Here is a tiny trained network, its code and every weight. The questions are about switching its units off for an input and a target symbol, where a switched-off unit gives its printed mean instead of its output.

import numpy as np


def w(rows, s, z=0):
    codes = np.array(rows[::2]) - 128.0
    scale = np.full(codes.shape[1], s)
    scale[-1] = z or s
    return codes * scale


def f(y):
    return np.maximum(y, 0)


def softmax(a):
    e = np.exp(a - a.max(-1, keepdims=True))
    return e / e.sum(-1, keepdims=True)


def log_softmax(a):
    a = a - a.max(-1, keepdims=True)
    return a - np.log(np.exp(a).sum(-1, keepdims=True))


def net(x, mask):
    ids = ['ΘΣΦαβγεζημξπτψω'.index(c) for c in x.split()]
    T = len(ids)
    res = E[ids] + P[:T]
    u = 0
    for l in range(2):
        r = res
        for j in range(2):
            rows = slice(3 * j, 3 * j + 3)
            q, k, v = (r @ M[l][rows].T for M in (Q, K, V))
            z = softmax(np.where(np.tri(T) > 0, q @ k.T / 3**0.5, -1e9)) @ v
            o = O[l][rows]
            res = res + np.where(mask[u + j], z, o[:, -1]) @ o[:, :-1]
        u += 2
        y = f(res @ A[l][:, :-1].T + A[l][:, -1])
        res = res + np.where(mask[u : u + 4], y, B[l][:, -1]) @ B[l][:, :-1]
        u += 4
    return log_softmax(res[-1] @ U[:, :-1].T + U[:, -1])


Q, K, V, O, A, B = {}, {}, {}, {}, {}, {}
E = w([
[95,202,72,92,206,186,128,116],'Θ',
[97,58,162,156,159,116,184,245],'Σ',
[172,82,150,65,202,185,253,222],'Φ',
[52,113,145,104,50,117,204,243],'α',
[102,160,112,95,171,253,80,116],'β',
[110,68,96,163,136,127,144,126],'γ',
[107,150,91,163,61,19,114,156],'ε',
[196,18,62,58,167,168,154,75],'ζ',
[201,135,138,115,50,134,47,212],'η',
[93,144,28,116,133,139,41,153],'μ',
[187,240,233,145,137,137,99,127],'ξ',
[150,112,201,194,87,200,121,153],'π',
[187,139,103,132,55,170,57,44],'τ',
[55,144,163,198,73,156,149,49],'ψ',
[171,53,200,56,176,192,144,166],'ω',
],0.013)
P = w([
[233,132,166,100,104,58,217,90],'0',
[208,132,155,116,107,83,196,106],'1',
[179,132,135,126,108,105,177,120],'2',
[153,129,121,132,116,124,151,126],'3',
[129,130,104,142,114,141,135,136],'4',
[100,132,89,139,119,159,127,141],'5',
[75,130,71,147,120,173,110,145],'6',
[49,136,52,150,122,192,102,149],'7',
[20,133,46,153,119,207,89,150],'8',
[3,136,27,150,115,221,80,154],'9',
],0.0077)
Q[0] = w([
[132,186,33,65,139,110,132,131],'0.h0',
[95,134,112,4,231,109,158,34],'0.h0',
[99,209,175,196,69,86,98,27],'0.h0',
[115,110,122,139,133,83,104,128],'0.h1',
[133,141,98,112,104,117,125,130],'0.h1',
[160,127,101,197,115,179,147,160],'0.h1',
],0.032)
K[0] = w([
[152,127,71,93,151,166,129,173],'0.h0',
[158,78,104,2,133,102,127,118],'0.h0',
[122,203,139,121,126,48,115,134],'0.h0',
[155,144,124,128,123,142,145,136],'0.h1',
[145,125,122,149,129,135,120,143],'0.h1',
[96,108,117,121,127,173,126,134],'0.h1',
],0.045)
V[0] = w([
[119,116,123,117,126,128,146,106],'0.h0',
[167,114,103,133,159,170,119,146],'0.h0',
[118,126,157,106,107,132,114,108],'0.h0',
[128,228,92,171,50,179,193,197],'0.h1',
[1,160,191,25,109,97,102,72],'0.h1',
[104,96,178,42,124,156,172,132],'0.h1',
],0.0094)
O[0] = w([
[128,131,122,128,141,126,149,142,118],'0.h0',
[124,100,129,82,124,158,134,121,168],'0.h0',
[140,141,140,167,123,144,129,129,135],'0.h0',
[158,12,181,78,181,77,2,130,253],'0.h1',
[213,187,117,200,146,140,110,167,3],'0.h1',
[169,121,97,117,115,200,111,109,167],'0.h1',
],0.0066,0.0052)
A[0] = w([
[156,167,193,203,155,146,129,234,142],'0.n0',
[114,187,172,102,107,110,47,7,26],'0.n1',
[135,254,140,159,147,131,130,178,3],'0.n2',
[125,194,77,198,162,96,178,113,80],'0.n3',
],0.011,0.007)
B[0] = w([
[4,116,160,12,85,30,105,36,254],'0.n0',
[11,96,49,57,8,209,253,204,187],'0.n1',
[77,52,98,68,149,133,171,168,133],'0.n2',
[52,103,99,74,103,116,178,115,130],'0.n3',
],0.0062,0.0034)
Q[1] = w([
[109,75,107,4,106,161,95,146],'1.h0',
[125,110,99,87,197,132,136,115],'1.h0',
[178,170,109,188,123,78,119,179],'1.h0',
[133,139,150,156,139,120,133,128],'1.h1',
[148,125,120,144,114,119,136,151],'1.h1',
[119,102,127,131,123,122,123,121],'1.h1',
],0.042)
K[1] = w([
[21,199,39,101,254,212,56,152],'1.h0',
[198,137,107,108,174,124,128,71],'1.h0',
[132,63,166,106,50,152,215,85],'1.h0',
[180,123,121,96,121,117,165,112],'1.h1',
[141,131,139,124,147,118,147,92],'1.h1',
[90,160,117,129,130,150,94,136],'1.h1',
],0.029)
V[1] = w([
[152,201,101,112,110,74,88,191],'1.h0',
[173,155,179,122,59,204,95,123],'1.h0',
[125,77,124,145,54,130,119,240],'1.h0',
[130,9,14,203,46,109,159,164],'1.h1',
[180,182,46,61,80,131,56,255],'1.h1',
[139,125,164,49,129,60,205,238],'1.h1',
],0.01)
O[1] = w([
[115,69,100,132,90,104,130,174,1],'1.h0',
[132,137,194,55,91,138,145,97,182],'1.h0',
[177,57,134,162,88,121,169,63,196],'1.h0',
[216,113,107,211,122,58,163,99,247],'1.h1',
[200,160,114,79,106,149,187,255,153],'1.h1',
[137,129,40,188,126,170,100,204,164],'1.h1',
],0.0087,0.0038)
A[1] = w([
[91,117,244,227,98,186,142,180,68],'1.n0',
[160,106,103,201,148,187,96,128,97],'1.n1',
[148,122,179,151,248,186,145,139,3],'1.n2',
[131,117,85,113,208,134,150,123,9],'1.n3',
],0.015,0.0065)
B[1] = w([
[178,31,1,22,140,87,167,63,253],'1.n0',
[75,167,214,215,162,191,131,171,224],'1.n1',
[146,133,124,100,108,4,176,101,180],'1.n2',
[239,96,90,150,89,99,102,86,178],'1.n3',
],0.0083,0.0059)
U = w([
[161,185,64,135,176,127,91,92,135],'Θ',
[49,56,172,140,151,87,174,197,66],'Σ',
[132,143,146,128,142,10,186,161,67],'Φ',
[123,80,95,96,117,118,170,200,126],'α',
[139,169,229,87,168,165,168,127,102],'β',
[97,110,142,158,166,172,114,131,167],'γ',
[103,170,177,173,103,15,92,103,115],'ε',
[211,75,111,100,188,230,102,81,2],'ζ',
[203,121,194,146,53,146,2,161,93],'η',
[89,128,26,93,160,132,63,157,155],'μ',
[84,155,144,64,134,148,126,148,165],'ξ',
[104,78,137,115,125,102,83,103,237],'π',
[99,176,95,127,40,194,147,102,110],'τ',
[86,165,63,143,75,141,188,85,109],'ψ',
[173,155,204,128,136,71,182,134,147],'ω',
],0.0092,0.0086)

Each question gives the input, a string of symbols that net reads in full, and the target symbol t.
The units are the heads (3 rows each of Q, K, V and O) and the neurons (one row each of A and B). Each row of codes is followed by its name. A weight is (code - 128) times the scale printed after its matrix; where a second scale follows, it is the last column's (O, A, B and U).
mask holds one flag per unit, layer by layer, with each layer's heads first. A switched-off unit (its flag False) gives its mean, the last column of its rows in O or B, instead of its output. The means were averaged over made-up inputs and are rounded, as every weight is.
A unit's drop is (log p(t) with every unit on - log p(t) with that unit switched off) / (log p(t) with every unit on - log p(t) with every unit switched off).
The circuit of an input: a set's keep is (log p(t) with only the set's units on - log p(t) with every unit switched off) / (log p(t) with every unit on - log p(t) with every unit switched off). Starting from all 12 units, units are removed one at a time, each time the one whose removal leaves the highest keep (on an exact tie, the one counted first), for as long as the keep stays at least 0.8.
circuit, biggest first: the units of the circuit, biggest drop first
k most important neurons: the k neurons with the biggest drops, biggest first
drop of u: that unit's drop, to one decimal
input π π τ π τ ζ τ, target ψ: circuit, biggest first : [0.n1 0.h1]
input Φ τ π ζ η π, target α: circuit, biggest first : [1.n0 1.h1]
input ξ π π π Θ η π π Σ, target μ: circuit, biggest first : [1.h0]
input Σ π π, target ζ: circuit, biggest first : [1.n0 1.h0]
input Σ ψ Σ π γ Σ π η ω, target ω: circuit, biggest first : [1.n2 1.h0 1.h1]
input ζ π τ η Φ, target ω: 3 most important neurons : [1.n2 0.n0 1.n0]
input α π π μ η η τ β η ε, target ξ: circuit, biggest first : [1.h1 1.h0]
input Θ ξ α α ξ τ, target μ: 2 most important neurons : [0.n1 0.n0]
input ψ ε Φ π α, target π: 2 most important neurons : [0.n0 0.n1]
input α η π γ, target γ: circuit, biggest first : [1.h0 1.n1 0.n0 1.h1]
input ζ π π π ε μ τ, target α: circuit, biggest first : [1.h1 0.n1]
input η Θ π π, target μ: circuit, biggest first : [1.h0 1.n0]
input π π η π, target ζ: circuit, biggest first : [1.n0 0.h1 0.n0 1.h0]
input τ π μ Σ τ π τ η η ω, target α: circuit, biggest first : [1.h1]
input η π π ψ ε ψ ω τ, target τ: 2 most important neurons : [0.n1 1.n0]
input γ π ζ β, target β: circuit, biggest first : [1.h1 1.n0]
input ξ π β η, target ξ: 2 most important neurons : [0.n0 1.n3]
input π η Σ β ζ ε π π τ, target τ: 4 most important neurons : [0.n1 1.n0 0.n0 1.n2]
input ε η π π π π ψ ξ, target ε: 2 most important neurons : [0.n0 1.n0]
input β π Φ π ε ξ, target ξ: 2 most important neurons : [0.n1 0.n0]
input ξ π τ Σ τ ω, target ω: 2 most important neurons : [0.n1 1.n2]
input Σ η ε π ε π Σ, target γ: most important neuron : [1.n1]
input μ π τ η π, target α: 2 most important neurons : [1.n0 0.n0]
input α η τ τ Θ ζ, target μ: drop of 1.h0 : 1.2
input π τ π ε π ζ Θ, target Θ: drop of 0.h1 : 0.3
input β τ β π π Θ ε, target μ: drop of 1.n0 : -0.4
input Σ η ζ τ β Σ, target ξ: drop of 0.h1 : 0.1
input Θ π α μ τ π β α, target ξ: most important neuron : [0.n1]
